Here is a tiny trained network, its code and every weight. The questions are about switching its units off for an input and a class, where a switched-off unit gives its printed mean instead of its output.

import numpy as np


def w(rows, s, z=0):
    codes = np.array(rows[::2]) - 128.0
    scale = np.full(codes.shape[1], s)
    scale[-1] = z or s
    return codes * scale


def norm(h):
    return h / np.sqrt((h * h).mean(-1, keepdims=True) + 1e-5)


def f(y):
    return np.maximum(y, 0)


def log_softmax(a):
    a = a - a.max(-1, keepdims=True)
    return a - np.log(np.exp(a).sum(-1, keepdims=True))


def net(x, mask):
    res = np.array(x, float).reshape(1, 5) / 4 @ E
    u = 0
    for l in range(2):
        y = f(norm(res) @ A[l][:, :-1].T + A[l][:, -1])
        res = res + np.where(mask[u : u + 8], y, B[l][:, -1]) @ B[l][:, :-1]
        u += 8
    return log_softmax(norm(res)[-1] @ U[:, :-1].T + U[:, -1])


A, B = {}, {}
E = w([
[111,2,146,116,172],'x0',
[65,109,193,69,33],'x1',
[130,126,130,127,127],'x2',
[186,133,129,82,139],'x3',
[150,82,23,148,54],'x4',
],0.0046)
A[0] = w([
[199,131,96,155,197,135],'0.n1',
[154,104,156,107,76,159],'0.n2',
[34,145,96,208,148,115],'0.n3',
[100,120,146,89,123,71],'0.n4',
[127,109,69,103,65,63],'0.n5',
[76,137,128,60,80,6],'0.n6',
[140,141,91,147,181,2],'0.n7',
[254,130,129,32,138,150],'0.n8',
],0.008,0.0045)
B[0] = w([
[189,119,151,68,59,253],'0.n1',
[162,138,108,132,105,205],'0.n2',
[101,92,184,193,105,194],'0.n3',
[124,109,139,98,102,150],'0.n4',
[145,91,83,138,111,183],'0.n5',
[172,91,214,120,105,162],'0.n6',
[202,110,193,118,158,147],'0.n7',
[11,100,168,254,118,245],'0.n8',
],0.0087,0.0041)
A[1] = w([
[89,2,102,106,155,114],'1.n1',
[69,103,208,63,26,145],'1.n2',
[98,51,124,83,196,2],'1.n3',
[100,222,90,141,48,176],'1.n4',
[117,102,85,37,180,107],'1.n5',
[77,180,214,73,230,126],'1.n6',
[204,129,77,224,252,119],'1.n7',
[159,64,172,136,93,128],'1.n8',
],0.0079,0.0028)
B[1] = w([
[107,202,143,100,132,198],'1.n1',
[183,115,138,146,153,254],'1.n2',
[121,194,133,122,145,145],'1.n3',
[92,132,141,83,203,208],'1.n4',
[127,158,146,168,147,130],'1.n5',
[120,95,11,132,66,185],'1.n6',
[136,84,173,82,100,168],'1.n7',
[120,155,108,139,168,226],'1.n8',
],0.012,0.0066)
U = w([
[225,62,210,80,90,139],'0',
[89,76,6,122,63,127],'1',
[136,143,129,185,147,255],'2',
[65,227,152,81,186,66],'3',
[55,79,193,254,112,46],'4',
],0.01,0.0056)

Each question gives the input, the list of numbers given to net, and the class t.
The units are the neurons (one row each of A and B). Each row of codes is followed by its name. A weight is (code - 128) times the scale printed after its matrix; where a second scale follows, it is the last column's (A, B and U).
mask holds one flag per neuron, layer by layer. A switched-off neuron (its flag False) gives its mean, the last column of its row in B, instead of its output. The means were averaged over made-up inputs and are rounded, as every weight is.
A unit's drop is (log p(t) with every unit on - log p(t) with that unit switched off) / (log p(t) with every unit on - log p(t) with every unit switched off).
The circuit of an input: a set's keep is (log p(t) with only the set's units on - log p(t) with every unit switched off) / (log p(t) with every unit on - log p(t) with every unit switched off). Starting from the 12 units with the biggest drops (on a tie, the unit counted first), units are removed one at a time, each time the one whose removal leaves the highest keep (on an exact tie, the one counted first), for as long as the keep stays at least 0.8.
units of the circuit, in order: the units of the circuit, biggest drop first
most important unit: the unit with the biggest drop
top k neurons: the k neurons with the biggest drops, biggest first
k most important neurons of layer l: the k neurons of layer l with the biggest drops, biggest first
input [7,-7,7,-6,0], class 0: top 3 neurons -> 1.n7; 0.n8; 1.n4
input [8,7,-3,2,0], class 3: most important unit -> 1.n1
input [6,-4,-6,3,-6], class 1: top 4 neurons -> 1.n6; 0.n5; 1.n4; 0.n3
input [-2,3,6,-4,3], class 2: 2 most important neurons of layer 0 -> 0.n8; 0.n1
input [-4,-1,-1,-2,1], class 3: 2 most important neurons of layer 1 -> 1.n4; 1.n2
input [1,-6,8,2,-8], class 1: top 2 neurons -> 1.n6; 1.n2
input [6,4,-2,-5,-6], class 1: units of the circuit, in order -> 1.n6; 0.n1; 0.n8
input [8,-6,-5,-6,-5], class 3: units of the circuit, in order -> 1.n1; 0.n8; 1.n2
input [-3,-5,6,-7,5], class 4: 2 most important neurons of layer 1 -> 1.n6; 1.n2
input [7,0,-5,8,0], class 4: top 2 neurons -> 0.n8; 1.n4
input [-7,6,-3,-5,4], class 3: top 2 neurons -> 1.n4; 0.n1
input [-4,-6,4,-7,2], class 4: top 2 neurons -> 0.n3; 1.n2
input [-5,-2,1,-3,-6], class 1: top 2 neurons -> 1.n6; 0.n8
input [6,5,-5,-4,5], class 3: top 4 neurons -> 1.n1; 0.n1; 1.n6; 0.n8
input [-4,-3,-3,-6,4], class 4: top 4 neurons -> 0.n3; 1.n6; 1.n1; 1.n2
input [8,-8,2,2,-6], class 0: 3 most important neurons of layer 1 -> 1.n7; 1.n4; 1.n6
input [-2,-6,5,1,4], class 0: units of the circuit, in order -> 1.n7
input [8,-4,4,6,-8], class 1: top 3 neurons -> 1.n6; 1.n4; 0.n3
input [8,-5,2,-7,-6], class 3: 3 most important neurons of layer 1 -> 1.n1; 1.n3; 1.n2
input [7,-1,0,5,-1], class 3: units of the circuit, in order -> 1.n1
input [-3,5,-7,8,7], class 4: top 2 neurons -> 0.n8; 1.n6
input [-4,-1,-6,7,6], class 4: top 2 neurons -> 0.n8; 1.n6
input [-3,-4,-2,2,-2], class 0: 2 most important neurons of layer 0 -> 0.n7; 0.n5
input [-8,5,5,6,3], class 3: 2 most important neurons of layer 0 -> 0.n1; 0.n3
input [-1,-6,2,8,1], class 4: top 2 neurons -> 0.n8; 1.n2
input [-5,-7,-6,-4,-1], class 0: top 2 neurons -> 1.n7; 0.n8
input [8,6,-5,0,-3], class 3: top 3 neurons -> 1.n1; 0.n1; 1.n3
input [-1,0,-5,5,-7], class 1: units of the circuit, in order -> 1.n6
input [7,-1,0,7,5], class 3: 2 most important neurons of layer 0 -> 0.n3; 0.n6
input [2,6,1,-6,6], class 0: 2 most important neurons of layer 1 -> 1.n2; 1.n6
